Below is a small trained network, with its code and all its weights. Each question gives an input and a target symbol and asks what happens when units are switched off, that is, made to give their printed mean instead of their output.

import numpy as np


def w(rows, s, z=0):
    codes = np.array(rows[::2]) - 128.0
    scale = np.full(codes.shape[1], s)
    scale[-1] = z or s
    return codes * scale


def norm(h):
    return h / np.sqrt((h * h).mean(-1, keepdims=True) + 1e-5)


def f(y):
    return y / 2 * (1 + np.tanh(0.7978845608 * (y + 0.044715 * y**3)))


def softmax(a):
    e = np.exp(a - a.max(-1, keepdims=True))
    return e / e.sum(-1, keepdims=True)


def log_softmax(a):
    a = a - a.max(-1, keepdims=True)
    return a - np.log(np.exp(a).sum(-1, keepdims=True))


def net(x, mask):
    ids = ['αγζθστφψω'.index(c) for c in x.split()]
    T = len(ids)
    res = E[ids] + P[:T]
    u = 0
    for l in range(3):
        r = norm(res)
        for j in range(2):
            rows = slice(4 * j, 4 * j + 4)
            q, k, v = (r @ M[l][rows].T for M in (Q, K, V))
            z = softmax(np.where(np.tri(T) > 0, q @ k.T / 4**0.5, -1e9)) @ v
            o = O[l][rows]
            res = res + np.where(mask[u + j], z, o[:, -1]) @ o[:, :-1]
        u += 2
        y = f(norm(res) @ A[l][:, :-1].T + A[l][:, -1])
        res = res + np.where(mask[u : u + 4], y, B[l][:, -1]) @ B[l][:, :-1]
        u += 4
    return log_softmax(norm(res)[-1] @ U[:, :-1].T + U[:, -1])


Q, K, V, O, A, B = {}, {}, {}, {}, {}, {}
E = w([
[145,24,52,197,126],'α',
[121,75,93,99,39],'γ',
[132,7,69,195,126],'ζ',
[137,139,83,89,43],'θ',
[148,137,46,109,64],'σ',
[121,72,35,104,122],'τ',
[168,159,81,134,32],'φ',
[149,136,157,88,32],'ψ',
[99,69,107,53,102],'ω',
],0.019)
P = w([
[140,60,76,108,3],'0',
[199,67,92,80,57],'1',
[99,82,79,126,13],'2',
[185,91,99,84,86],'3',
[87,104,88,130,39],'4',
[175,110,108,91,111],'5',
[82,124,98,135,66],'6',
[165,127,115,94,129],'7',
[83,141,106,134,91],'8',
[156,143,119,97,148],'9',
[82,156,112,135,115],'10',
[147,156,124,102,167],'11',
[84,169,117,131,143],'12',
[141,184,115,95,179],'13',
],0.019)
Q[0] = w([
[71,229,240,197,147],'L0H1',
[118,84,174,106,136],'L0H1',
[66,154,158,153,93],'L0H1',
[2,95,158,136,84],'L0H1',
[105,161,178,148,183],'L0H2',
[200,145,157,67,174],'L0H2',
[61,170,109,138,110],'L0H2',
[176,86,55,70,61],'L0H2',
],0.044)
K[0] = w([
[166,29,68,110,3],'L0H1',
[151,124,121,83,142],'L0H1',
[95,58,102,108,87],'L0H1',
[74,66,66,74,129],'L0H1',
[153,77,108,129,51],'L0H2',
[148,177,178,99,67],'L0H2',
[88,51,122,133,143],'L0H2',
[83,200,187,116,220],'L0H2',
],0.042)
V[0] = w([
[148,130,93,79,150],'L0H1',
[88,148,102,111,126],'L0H1',
[76,96,102,89,161],'L0H1',
[100,82,84,55,184],'L0H1',
[139,158,247,203,146],'L0H2',
[189,254,32,185,100],'L0H2',
[133,114,125,202,187],'L0H2',
[178,90,113,196,54],'L0H2',
],0.041)
O[0] = w([
[102,70,117,180,158,146],'L0H1',
[94,110,115,131,88,137],'L0H1',
[94,128,154,208,116,137],'L0H1',
[95,106,157,242,152,148],'L0H1',
[151,166,254,104,46,3],'L0H2',
[225,238,71,236,125,152],'L0H2',
[105,167,100,93,31,91],'L0H2',
[193,53,94,188,51,200],'L0H2',
],0.033,0.058)
A[0] = w([
[97,62,171,102,59,30],'L0N1',
[222,143,112,45,168,67],'L0N2',
[107,129,185,154,117,1],'L0N3',
[113,119,110,97,1,109],'L0N4',
],0.058,0.0023)
B[0] = w([
[178,114,204,50,96,147],'L0N1',
[228,43,213,130,124,249],'L0N2',
[94,130,159,173,146,128],'L0N3',
[69,97,150,254,131,226],'L0N4',
],0.05,0.011)
Q[1] = w([
[220,187,104,136,112],'L1H1',
[48,136,175,186,157],'L1H1',
[97,95,108,109,111],'L1H1',
[32,146,99,253,161],'L1H1',
[111,201,132,201,237],'L1H2',
[183,128,189,143,74],'L1H2',
[76,91,148,186,60],'L1H2',
[35,98,115,190,95],'L1H2',
],0.041)
K[1] = w([
[171,166,118,146,81],'L1H1',
[42,83,167,187,154],'L1H1',
[133,136,105,93,154],'L1H1',
[4,155,132,163,99],'L1H1',
[94,218,127,171,175],'L1H2',
[138,84,166,166,147],'L1H2',
[68,97,128,157,101],'L1H2',
[55,110,108,142,88],'L1H2',
],0.048)
V[1] = w([
[220,120,135,129,123],'L1H1',
[194,183,106,67,164],'L1H1',
[109,130,152,252,172],'L1H1',
[186,174,118,94,100],'L1H1',
[134,146,117,101,114],'L1H2',
[124,91,120,168,116],'L1H2',
[109,45,153,241,165],'L1H2',
[119,103,156,174,170],'L1H2',
],0.031)
O[1] = w([
[211,94,145,123,147,141],'L1H1',
[202,165,167,207,169,76],'L1H1',
[113,165,151,43,89,210],'L1H1',
[140,117,159,186,182,79],'L1H1',
[117,124,128,153,137,102],'L1H2',
[118,114,133,75,83,182],'L1H2',
[154,125,134,3,57,253],'L1H2',
[157,143,127,90,123,168],'L1H2',
],0.028,0.047)
A[1] = w([
[186,170,71,219,122,3],'L1N1',
[133,109,152,84,236,36],'L1N2',
[137,112,48,194,167,170],'L1N3',
[153,84,253,112,155,167],'L1N4',
],0.055,0.0048)
B[1] = w([
[125,3,130,97,91,197],'L1N1',
[146,38,159,188,100,163],'L1N2',
[144,147,100,37,140,251],'L1N3',
[28,213,100,42,151,152],'L1N4',
],0.049,0.03)
Q[2] = w([
[130,99,134,33,89],'L2H1',
[114,107,174,121,111],'L2H1',
[122,146,119,129,171],'L2H1',
[158,128,113,228,90],'L2H1',
[177,127,7,228,141],'L2H2',
[150,98,255,58,75],'L2H2',
[88,123,74,156,103],'L2H2',
[119,128,97,62,75],'L2H2',
],0.052)
K[2] = w([
[41,197,149,157,99],'L2H1',
[123,117,157,163,129],'L2H1',
[134,148,132,95,144],'L2H1',
[185,31,77,112,89],'L2H1',
[223,79,12,191,147],'L2H2',
[114,180,243,73,98],'L2H2',
[107,50,53,103,97],'L2H2',
[118,89,120,2,112],'L2H2',
],0.044)
V[2] = w([
[107,70,211,183,89],'L2H1',
[114,3,84,165,186],'L2H1',
[166,160,165,50,27],'L2H1',
[227,165,69,165,80],'L2H1',
[108,198,105,234,140],'L2H2',
[136,100,130,162,164],'L2H2',
[88,131,122,6,152],'L2H2',
[153,119,120,170,84],'L2H2',
],0.037)
O[2] = w([
[151,34,172,63,73,100],'L2H1',
[5,108,181,170,172,195],'L2H1',
[214,168,233,170,51,175],'L2H1',
[123,245,123,140,63,130],'L2H1',
[106,24,21,91,95,2],'L2H2',
[128,151,85,125,102,121],'L2H2',
[24,189,193,153,163,202],'L2H2',
[172,103,141,115,114,126],'L2H2',
],0.029,0.051)
A[2] = w([
[88,123,69,198,151,118],'L2N1',
[139,134,121,126,175,40],'L2N2',
[133,122,62,130,84,106],'L2N3',
[103,120,71,254,71,1],'L2N4',
],0.08,0.0056)
B[2] = w([
[197,136,126,129,203,224],'L2N1',
[137,123,144,129,75,200],'L2N2',
[84,133,130,190,121,238],'L2N3',
[154,203,61,255,81,247],'L2N4',
],0.071,0.016)
U = w([
[120,169,121,193,94,252],'α',
[97,185,148,83,107,74],'γ',
[103,101,175,70,31,100],'ζ',
[146,170,96,10,84,88],'θ',
[105,86,20,74,78,50],'σ',
[150,189,76,116,204,126],'τ',
[217,82,113,135,119,186],'φ',
[164,181,234,134,157,87],'ψ',
[74,59,155,151,165,163],'ω',
],0.014,0.0043)

Each question gives the input, a string of symbols that net reads in full, and the target symbol t.
The units are the heads (4 rows each of Q, K, V and O) and the neurons (one row each of A and B). Each row of codes is followed by its name. A weight is (code - 128) times the scale printed after its matrix; where a second scale follows, it is the last column's (O, A, B and U).
mask holds one flag per unit, layer by layer, with each layer's heads first. A switched-off unit (its flag False) gives its mean, the last column of its rows in O or B, instead of its output. The means were averaged over made-up inputs and are rounded, as every weight is.
A unit's drop is (log p(t) with every unit on - log p(t) with that unit switched off) / (log p(t) with every unit on - log p(t) with every unit switched off).
The circuit of an input: a set's keep is (log p(t) with only the set's units on - log p(t) with every unit switched off) / (log p(t) with every unit on - log p(t) with every unit switched off). Starting from the 12 units with the biggest drops (on a tie, the unit counted first), units are removed one at a time, each time the one whose removal leaves the highest keep (on an exact tie, the one counted first), for as long as the keep stays at least 0.8.
units of the circuit, in order: the units of the circuit, biggest drop first
most important unit: the unit with the biggest drop
top k neurons: the k neurons with the biggest drops, biggest first
k most important neurons of layer l: the k neurons of layer l with the biggest drops, biggest first
which heads matter: for each layer, one digit per head in row order, 1 if its drop is at least 0.15 and else 0, layers parted by /
drop of u: that unit's drop, to one decimal
input φ σ α τ α γ α σ σ τ τ ω ψ, target ω: which heads matter => 01 / 00 / 00
input ζ ψ σ, target ζ: most important unit => L0H2
input σ φ σ θ α γ ω φ ψ γ γ α τ θ, target τ: which heads matter => 11 / 00 / 10
input α ψ ω γ τ θ θ φ α τ θ, target τ: which heads matter => 01 / 00 / 00
input σ φ θ α φ γ, target φ: which heads matter => 11 / 00 / 00
input τ τ φ, target τ: which heads matter => 01 / 00 / 10
input ζ σ τ τ θ α α ω φ ψ, target ω: units of the circuit, in order => L0H2; L2H1
input ω α φ φ σ φ φ α, target φ: which heads matter => 11 / 00 / 00
input γ φ α τ α φ ψ θ φ ζ σ α, target σ: 2 most important neurons of layer 1 => L1N3; L1N1
input α γ ω γ θ τ φ φ ζ τ γ θ φ, target τ: units of the circuit, in order => L0H2; L2H1; L2N1
input θ ζ α ζ α α φ φ γ τ, target φ: units of the circuit, in order => L0H1; L0N2
input ω ζ α α α ψ ψ α σ θ α γ, target θ: 2 most important neurons of layer 1 => L1N3; L1N1
input α α α τ θ σ θ ζ, target σ: which heads matter => 11 / 00 / 00
input γ ψ φ α θ α α φ τ τ ψ, target τ: which heads matter => 01 / 00 / 00
input θ ζ ω θ φ, target ω: top neuron => L1N3
input α α ψ θ, target ψ: top 2 neurons => L1N4; L0N2
input σ φ θ, target θ: top 4 neurons => L1N3; L0N2; L1N1; L2N4
input α τ τ σ α α α σ, target σ: 2 most important neurons of layer 1 => L1N1; L1N3
input γ φ γ ψ σ ζ α θ σ σ σ γ, target σ: top 2 neurons => L1N1; L1N3
input α ω ψ γ ψ α σ α ζ α σ θ τ ζ, target τ: units of the circuit, in order => L0H2
input σ α σ σ θ α ζ τ σ θ θ α α ζ, target ζ: top 3 neurons => L0N4; L2N4; L1N3
input ω ζ α θ, target θ: top 2 neurons => L1N3; L1N2
input γ φ θ α θ θ θ θ ζ θ φ, target ζ: top 2 neurons => L0N1; L0N4
input θ θ ζ ψ, target ψ: 2 most important neurons of layer 1 => L1N4; L1N1
input ζ ω θ φ ω σ α θ θ α, target θ: drop of L0N2 => 0.0
input ζ φ ψ ζ, target ψ: drop of L0H2 => 0.4
